Below is a small trained network, with its code and all its weights. Each question gives an input and a target symbol and asks what happens when units are switched off, that is, made to give their printed mean instead of their output.

import numpy as np


def w(rows, s, z=0):
    codes = np.array(rows[::2]) - 128.0
    scale = np.full(codes.shape[1], s)
    scale[-1] = z or s
    return codes * scale


def norm(h):
    return h / np.sqrt((h * h).mean(-1, keepdims=True) + 1e-5)


def f(y):
    return np.maximum(y, 0)


def softmax(a):
    e = np.exp(a - a.max(-1, keepdims=True))
    return e / e.sum(-1, keepdims=True)


def log_softmax(a):
    a = a - a.max(-1, keepdims=True)
    return a - np.log(np.exp(a).sum(-1, keepdims=True))


def net(x, mask):
    ids = ['ΠΣΩαβγδηθλφ'.index(c) for c in x.split()]
    T = len(ids)
    res = E[ids] + P[:T]
    r = norm(res)
    for j in range(2):
        rows = slice(3 * j, 3 * j + 3)
        q, k, v = (r @ M[0][rows].T for M in (Q, K, V))
        z = softmax(np.where(np.tri(T) > 0, q @ k.T / 3**0.5, -1e9)) @ v
        o = O[0][rows]
        res = res + np.where(mask[j], z, o[:, -1]) @ o[:, :-1]
    y = f(norm(res) @ A[0][:, :-1].T + A[0][:, -1])
    res = res + np.where(mask[2:14], y, B[0][:, -1]) @ B[0][:, :-1]
    return log_softmax(norm(res)[-1] @ U[:, :-1].T + U[:, -1])


Q, K, V, O, A, B = {}, {}, {}, {}, {}, {}
E = w([
[122,148,116,197],'Π',
[141,169,101,204],'Σ',
[197,254,86,139],'Ω',
[156,159,72,201],'α',
[136,178,93,218],'β',
[120,155,74,214],'γ',
[142,157,81,183],'δ',
[97,138,4,111],'η',
[118,169,84,197],'θ',
[134,148,79,223],'λ',
[93,151,93,202],'φ',
],0.0052)
P = w([
[129,101,158,80],'0',
[177,129,1,254],'1',
[54,156,90,108],'2',
[190,110,23,198],'3',
[57,169,117,118],'4',
[158,72,68,156],'5',
[64,170,118,114],'6',
[154,76,81,146],'7',
[66,173,121,115],'8',
[148,80,95,142],'9',
[64,181,118,119],'10',
[143,84,111,139],'11',
[62,183,127,119],'12',
[133,79,127,134],'13',
],0.0088)
Q[0] = w([
[164,1,154,174],'head 1',
[48,180,128,105],'head 1',
[232,116,117,154],'head 1',
[88,172,111,174],'head 2',
[70,88,114,126],'head 2',
[124,124,179,173],'head 2',
],0.011)
K[0] = w([
[74,171,1,202],'head 1',
[87,95,199,80],'head 1',
[136,183,67,154],'head 1',
[105,111,138,162],'head 2',
[82,102,110,117],'head 2',
[85,133,231,162],'head 2',
],0.0094)
V[0] = w([
[109,218,125,22],'head 1',
[244,186,137,136],'head 1',
[134,187,254,191],'head 1',
[122,174,114,156],'head 2',
[132,89,60,105],'head 2',
[70,142,147,27],'head 2',
],0.0083)
O[0] = w([
[153,238,80,93,191],'head 1',
[177,105,136,71,241],'head 1',
[190,77,2,107,13],'head 1',
[159,113,146,116,229],'head 2',
[111,117,156,125,222],'head 2',
[131,185,133,139,2],'head 2',
],0.01,0.0035)
A[0] = w([
[161,201,202,190,101],'neuron 1',
[126,136,160,187,63],'neuron 2',
[95,226,165,189,146],'neuron 3',
[112,137,65,14,72],'neuron 4',
[61,47,191,136,157],'neuron 5',
[174,33,158,229,123],'neuron 6',
[173,151,126,63,153],'neuron 7',
[129,181,112,103,57],'neuron 8',
[27,104,119,217,18],'neuron 9',
[108,86,47,94,170],'neuron 10',
[2,164,148,155,180],'neuron 11',
[210,145,161,42,252],'neuron 12',
],0.0086,0.004)
B[0] = w([
[149,130,93,150,179],'neuron 1',
[171,155,145,155,155],'neuron 2',
[106,91,69,119,195],'neuron 3',
[230,160,142,148,181],'neuron 4',
[174,157,93,130,241],'neuron 5',
[128,190,100,169,255],'neuron 6',
[102,122,189,113,193],'neuron 7',
[103,190,131,124,154],'neuron 8',
[175,128,152,81,190],'neuron 9',
[130,150,175,254,171],'neuron 10',
[137,83,154,86,225],'neuron 11',
[104,92,134,68,251],'neuron 12',
],0.0091,0.0062)
U = w([
[135,153,106,246,211],'Π',
[210,113,93,163,119],'Σ',
[198,187,124,70,106],'Ω',
[161,47,189,78,192],'α',
[153,77,72,127,3],'β',
[100,86,215,186,118],'γ',
[102,118,116,115,122],'δ',
[56,195,180,159,139],'η',
[85,167,48,136,26],'θ',
[129,85,163,163,86],'λ',
[84,57,57,135,242],'φ',
],0.013,0.0026)

Each question gives the input, a string of symbols that net reads in full, and the target symbol t.
The units are the heads (3 rows each of Q, K, V and O) and the neurons (one row each of A and B). Each row of codes is followed by its name. A weight is (code - 128) times the scale printed after its matrix; where a second scale follows, it is the last column's (O, A, B and U).
mask holds one flag per unit, heads first, then neurons. A switched-off unit (its flag False) gives its mean, the last column of its rows in O or B, instead of its output. The means were averaged over made-up inputs and are rounded, as every weight is.
A unit's drop is (log p(t) with every unit on - log p(t) with that unit switched off) / (log p(t) with every unit on - log p(t) with every unit switched off).
The circuit of an input: a set's keep is (log p(t) with only the set's units on - log p(t) with every unit switched off) / (log p(t) with every unit on - log p(t) with every unit switched off). Starting from the 12 units with the biggest drops (on a tie, the unit counted first), units are removed one at a time, each time the one whose removal leaves the highest keep (on an exact tie, the one counted first), for as long as the keep stays at least 0.8.
units of the circuit, in order: the units of the circuit, biggest drop first
unit that matters most: the unit with the biggest drop
k most important neurons: the k neurons with the biggest drops, biggest first
which heads matter: for each layer, one digit per head in row order, 1 if its drop is at least 0.15 and else 0, layers parted by /
input φ φ Σ Ω η α φ λ Σ, target φ: units of the circuit, in order -> [neuron 3; neuron 11; head 1]
input γ Ω Ω α γ Ω Π, target γ: units of the circuit, in order -> [head 1]
input φ δ η Ω θ η α, target φ: units of the circuit, in order -> [neuron 3; neuron 11; head 1]
input φ η λ η Π γ η α δ Ω, target Π: units of the circuit, in order -> [head 1; neuron 9; neuron 1]
input φ Σ β Π Ω Σ Ω φ η, target φ: units of the circuit, in order -> [head 1; neuron 11]
input Ω Σ Ω Ω θ γ, target Π: which heads matter -> 00
input φ δ Ω η Π, target φ: units of the circuit, in order -> [neuron 3; neuron 11; head 1]
input Π η η η Ω Ω Ω δ Ω, target Π: units of the circuit, in order -> [head 1; neuron 10]
input Σ Ω φ Ω Π θ α α η, target Σ: units of the circuit, in order -> [head 1; neuron 10]
input θ Ω Ω, target θ: units of the circuit, in order -> [head 1; neuron 3]
input Π η γ Ω γ Ω η Ω Ω λ, target Π: 2 most important neurons -> [neuron 6; neuron 12]
input α φ α γ φ η Ω φ Ω θ η φ Ω, target α: units of the circuit, in order -> [head 1; neuron 6]
input Ω Ω θ φ α Ω η Ω Π Ω Ω Π φ η, target Σ: 2 most important neurons -> [neuron 5; neuron 12]
input φ η Ω λ γ γ α Ω γ, target φ: unit that matters most -> neuron 3
input φ α φ α Ω φ Ω, target φ: units of the circuit, in order -> [neuron 3; head 1; neuron 11]
input γ Ω Ω Π Ω γ λ, target γ: 2 most important neurons -> [neuron 11; neuron 9]
input γ γ θ Π Σ Ω φ Ω γ, target γ: 2 most important neurons -> [neuron 11; neuron 9]
input φ η Σ α Ω δ η Ω η Π η η Ω η, target α: 3 most important neurons -> [neuron 11; neuron 6; neuron 4]
input φ Π Ω λ φ θ Ω Ω Ω Σ Ω Ω, target α: which heads matter -> 00
input γ Ω γ α Ω λ, target Π: which heads matter -> 00
input γ Ω Ω φ Ω η Ω θ φ, target γ: which heads matter -> 10
